Below is a small trained network, with its code and all its weights. Each question gives an input and a target symbol and asks what happens when units are switched off, that is, made to give their printed mean instead of their output.

import numpy as np


def w(rows, s, z=0):
    codes = np.array(rows[::2]) - 128.0
    scale = np.full(codes.shape[1], s)
    scale[-1] = z or s
    return codes * scale


def f(y):
    return y / 2 * (1 + np.tanh(0.7978845608 * (y + 0.044715 * y**3)))


def softmax(a):
    e = np.exp(a - a.max(-1, keepdims=True))
    return e / e.sum(-1, keepdims=True)


def log_softmax(a):
    a = a - a.max(-1, keepdims=True)
    return a - np.log(np.exp(a).sum(-1, keepdims=True))


def net(x, mask):
    ids = ['ΘΣΨΩδζλμξ'.index(c) for c in x.split()]
    T = len(ids)
    res = E[ids] + P[:T]
    r = res
    for j in range(2):
        rows = slice(3 * j, 3 * j + 3)
        q, k, v = (r @ M[0][rows].T for M in (Q, K, V))
        z = softmax(np.where(np.tri(T) > 0, q @ k.T / 3**0.5, -1e9)) @ v
        o = O[0][rows]
        res = res + np.where(mask[j], z, o[:, -1]) @ o[:, :-1]
    y = f(res @ A[0][:, :-1].T + A[0][:, -1])
    res = res + np.where(mask[2:10], y, B[0][:, -1]) @ B[0][:, :-1]
    return log_softmax(res[-1] @ U[:, :-1].T + U[:, -1])


Q, K, V, O, A, B = {}, {}, {}, {}, {}, {}
E = w([
[108,168,22,120,120,68],'Θ',
[99,171,58,74,113,131],'Σ',
[57,221,227,124,216,87],'Ψ',
[88,160,60,46,96,115],'Ω',
[175,87,51,210,167,101],'δ',
[90,48,142,72,95,252],'ζ',
[111,246,124,253,128,206],'λ',
[245,94,61,125,37,144],'μ',
[17,48,101,167,160,189],'ξ',
],0.018)
P = w([
[105,177,10,90,210,134],'0',
[97,147,45,95,222,157],'1',
[94,134,65,99,197,140],'2',
[90,125,77,110,169,127],'3',
[93,121,97,124,163,118],'4',
[85,116,107,139,144,105],'5',
[86,109,109,145,106,88],'6',
[80,108,120,143,117,84],'7',
[87,127,115,156,115,69],'8',
],0.012)
Q[0] = w([
[82,207,152,157,149,147],'H1',
[84,88,34,115,133,134],'H1',
[94,94,199,103,97,117],'H1',
[195,114,180,150,137,178],'H2',
[205,56,191,141,183,135],'H2',
[145,156,252,123,151,147],'H2',
],0.011)
K[0] = w([
[99,70,159,135,117,83],'H1',
[87,152,195,218,49,181],'H1',
[108,167,118,95,135,185],'H1',
[140,201,41,18,106,160],'H2',
[112,121,40,138,207,142],'H2',
[76,245,87,146,116,175],'H2',
],0.012)
V[0] = w([
[246,182,52,79,108,72],'H1',
[159,159,129,211,122,153],'H1',
[177,66,72,168,127,100],'H1',
[132,186,167,25,102,139],'H2',
[50,149,111,52,114,126],'H2',
[150,80,85,74,59,208],'H2',
],0.011)
O[0] = w([
[190,134,120,153,136,142,2],'H1',
[102,152,114,116,211,138,150],'H1',
[144,169,96,60,71,117,132],'H1',
[138,127,176,178,143,87,1],'H2',
[112,122,128,247,105,154,180],'H2',
[126,177,215,113,98,158,140],'H2',
],0.015,0.0097)
A[0] = w([
[129,58,131,127,228,135,131],'N1',
[15,173,134,179,51,48,50],'N2',
[236,86,106,156,2,107,92],'N3',
[87,145,190,206,35,160,140],'N4',
[99,65,140,163,179,157,151],'N5',
[54,199,130,160,222,13,255],'N6',
[89,242,112,157,174,157,47],'N7',
[138,11,77,1,172,226,106],'N8',
],0.0064,0.0034)
B[0] = w([
[118,185,171,43,114,122,172],'N1',
[53,65,162,142,150,166,226],'N2',
[115,246,201,113,161,228,152],'N3',
[146,75,160,118,94,220,196],'N4',
[168,138,138,81,89,76,189],'N5',
[165,97,173,187,156,31,215],'N6',
[198,56,141,2,101,176,177],'N7',
[176,129,141,206,54,174,255],'N8',
],0.0079,0.015)
U = w([
[44,226,73,172,200,180,208],'Θ',
[115,145,107,169,141,167,107],'Σ',
[118,132,115,191,87,98,252],'Ψ',
[97,165,117,180,139,168,37],'Ω',
[138,109,72,94,53,117,153],'δ',
[160,70,179,116,30,110,61],'ζ',
[127,95,106,99,194,177,73],'λ',
[92,209,158,96,68,104,188],'μ',
[1,171,59,123,172,184,107],'ξ',
],0.0065,0.0026)

Each question gives the input, a string of symbols that net reads in full, and the target symbol t.
The units are the heads (3 rows each of Q, K, V and O) and the neurons (one row each of A and B). Each row of codes is followed by its name. A weight is (code - 128) times the scale printed after its matrix; where a second scale follows, it is the last column's (O, A, B and U).
mask holds one flag per unit, heads first, then neurons. A switched-off unit (its flag False) gives its mean, the last column of its rows in O or B, instead of its output. The means were averaged over made-up inputs and are rounded, as every weight is.
A unit's drop is (log p(t) with every unit on - log p(t) with that unit switched off) / (log p(t) with every unit on - log p(t) with every unit switched off).
The circuit of an input: a set's keep is (log p(t) with only the set's units on - log p(t) with every unit switched off) / (log p(t) with every unit on - log p(t) with every unit switched off). Starting from all 10 units, units are removed one at a time, each time the one whose removal leaves the highest keep (on an exact tie, the one counted first), for as long as the keep stays at least 0.8.
units of the circuit, in order: the units of the circuit, biggest drop first
most important unit: the unit with the biggest drop
k most important neurons: the k neurons with the biggest drops, biggest first
heads that matter: for each layer, one digit per head in row order, 1 if its drop is at least 0.15 and else 0, layers parted by /
input λ Σ Σ, target λ: most important unit	N7
input Θ δ δ Σ, target δ: units of the circuit, in order	(H2 H1)
input δ Ψ ξ ξ λ Θ Ψ Ω λ, target Ψ: heads that matter	01
input δ ξ ζ Ω, target ζ: units of the circuit, in order	(H2 N4)
input λ Ψ ξ λ, target ξ: heads that matter	10
input ξ δ Σ, target δ: units of the circuit, in order	(H2 N8)
input λ Ψ Ψ Σ Θ Θ Ω, target Ψ: 2 most important neurons	(N6 N5)
input λ μ ξ, target λ: heads that matter	10
input δ ξ Ω Θ Θ ξ δ Σ Ω, target δ: heads that matter	01
input Ω ξ ξ ξ μ Ω Σ Σ, target μ: heads that matter	01
input Ω Σ ξ Ψ Σ ξ μ, target μ: units of the circuit, in order	(N3 H2 H1)
input ζ Ω δ Ψ μ μ, target μ: units of the circuit, in order	(H2 N3 H1)
input ζ Θ Ψ Ω, target Ψ: units of the circuit, in order	(H2 N6)
input λ ξ Ω, target λ: heads that matter	10
input ζ ξ ζ Σ δ μ λ λ, target μ: 2 most important neurons	(N2 N4)
input Σ ξ μ Θ δ Ψ ξ Ω, target ξ: units of the circuit, in order	(H1 N2 N5)
input ζ Ψ Θ λ ζ Σ ζ Θ Θ, target ζ: 3 most important neurons	(N7 N6 N4)
input Θ Θ ξ ξ Σ, target ξ: most important unit	H1
input ξ ξ Σ ξ Θ ζ Σ, target ζ: 2 most important neurons	(N4 N3)
input λ Θ μ, target λ: most important unit	H1
input λ μ δ, target λ: heads that matter	10
input Θ ξ ξ δ δ, target δ: heads that matter	11
input δ ξ Ψ λ μ δ λ, target δ: heads that matter	10
input ξ Σ δ Ψ Θ Σ Θ, target Ψ: 2 most important neurons	(N6 N7)
input Σ Σ ξ Θ, target ξ: 2 most important neurons	(N2 N8)
input Ψ ξ ζ ζ, target ζ: heads that matter	11
input ξ Θ δ μ Ω, target μ: units of the circuit, in order	(H2)
input Θ Ψ ζ, target ζ: 2 most important neurons	(N4 N5)
input Θ ξ ξ ξ λ, target ξ: units of the circuit, in order	(H1 N8 N2)
